Below is a small trained network, with its code and all its weights. Each question gives an input and a class and asks what happens when units are switched off, that is, made to give their printed mean instead of their output.

import numpy as np


def w(rows, s, z=0):
    codes = np.array(rows[::2]) - 128.0
    scale = np.full(codes.shape[1], s)
    scale[-1] = z or s
    return codes * scale


def f(y):
    return y / 2 * (1 + np.tanh(0.7978845608 * (y + 0.044715 * y**3)))


def log_softmax(a):
    a = a - a.max(-1, keepdims=True)
    return a - np.log(np.exp(a).sum(-1, keepdims=True))


def net(x, mask):
    res = np.array(x, float).reshape(1, 2) / 4 @ E
    y = f(res @ A[0][:, :-1].T + A[0][:, -1])
    res = res + np.where(mask, y, B[0][:, -1]) @ B[0][:, :-1]
    return log_softmax(res[-1] @ U[:, :-1].T + U[:, -1])


A, B = {}, {}
E = w([
[211,47,79,245],'x0',
[93,26,129,39],'x1',
],0.012)
A[0] = w([
[69,172,111,87,149],'n0',
[98,160,139,71,149],'n1',
[104,188,116,189,129],'n2',
[116,92,68,196,107],'n3',
[185,201,107,146,91],'n4',
[161,101,52,164,84],'n5',
[108,68,106,85,113],'n6',
[117,157,130,78,101],'n7',
[112,50,136,91,151],'n8',
[104,169,160,142,99],'n9',
[145,167,139,145,162],'n10',
[183,120,152,254,118],'n11',
[81,210,190,121,105],'n12',
[123,135,111,126,255],'n13',
[66,200,133,135,107],'n14',
[108,142,132,126,220],'n15',
[218,65,104,131,140],'n16',
[144,175,133,148,170],'n17',
[75,159,181,80,146],'n18',
[152,136,174,76,104],'n19',
[128,100,108,166,105],'n20',
[113,148,152,93,100],'n21',
[105,187,143,161,102],'n22',
],0.016,0.015)
B[0] = w([
[169,55,117,143,195],'n0',
[138,73,87,151,196],'n1',
[21,172,191,87,181],'n2',
[128,44,102,78,199],'n3',
[92,169,199,16,171],'n4',
[154,58,119,49,190],'n5',
[16,177,199,58,178],'n6',
[139,99,114,80,162],'n7',
[19,132,247,141,201],'n8',
[123,108,140,45,145],'n9',
[67,165,183,172,168],'n10',
[132,40,137,110,252],'n11',
[148,76,72,86,191],'n12',
[124,117,93,254,225],'n13',
[89,44,111,70,173],'n14',
[126,71,99,224,191],'n15',
[156,75,92,123,222],'n16',
[52,95,176,173,178],'n17',
[122,114,92,132,209],'n18',
[129,124,114,77,153],'n19',
[171,117,100,53,164],'n20',
[116,112,105,76,156],'n21',
[110,118,154,64,157],'n22',
],0.01,0.019)
U = w([
[134,87,50,87,94],'0',
[56,142,195,106,116],'1',
[112,121,83,254,254],'2',
[139,142,81,147,74],'3',
[166,183,159,84,101],'4',
[169,199,116,146,84],'5',
[133,179,140,109,86],'6',
],0.016,0.0082)

Each question gives the input, the list of numbers given to net, and the class t.
The units are the neurons (one row each of A and B). Each row of codes is followed by its name. A weight is (code - 128) times the scale printed after its matrix; where a second scale follows, it is the last column's (A, B and U).
mask holds one flag per neuron, in row order. A switched-off neuron (its flag False) gives its mean, the last column of its row in B, instead of its output. The means were averaged over made-up inputs and are rounded, as every weight is.
A unit's drop is (log p(t) with every unit on - log p(t) with that unit switched off) / (log p(t) with every unit on - log p(t) with every unit switched off).
The circuit of an input: a set's keep is (log p(t) with only the set's units on - log p(t) with every unit switched off) / (log p(t) with every unit on - log p(t) with every unit switched off). Starting from the 12 units with the biggest drops (on a tie, the unit counted first), units are removed one at a time, each time the one whose removal leaves the highest keep (on an exact tie, the one counted first), for as long as the keep stays at least 0.8.
units of the circuit, in order: the units of the circuit, biggest drop first
top k neurons: the k neurons with the biggest drops, biggest first
drop of u: that unit's drop, to one decimal
input [-4,6], class 1: units of the circuit, in order => n8
input [8,-8], class 0: top 4 neurons => n11; n3; n8; n5
input [-8,8], class 0: top 3 neurons => n1; n0; n18
input [3,3], class 2: top 2 neurons => n4; n2
input [-4,7], class 1: top 2 neurons => n8; n6
input [-7,-6], class 0: top 2 neurons => n12; n8
input [3,-2], class 2: top 2 neurons => n12; n14
input [5,7], class 1: drop of n8 => 0.6
input [6,8], class 1: drop of n8 => 0.9
input [0,-3], class 2: drop of n8 => 0.3
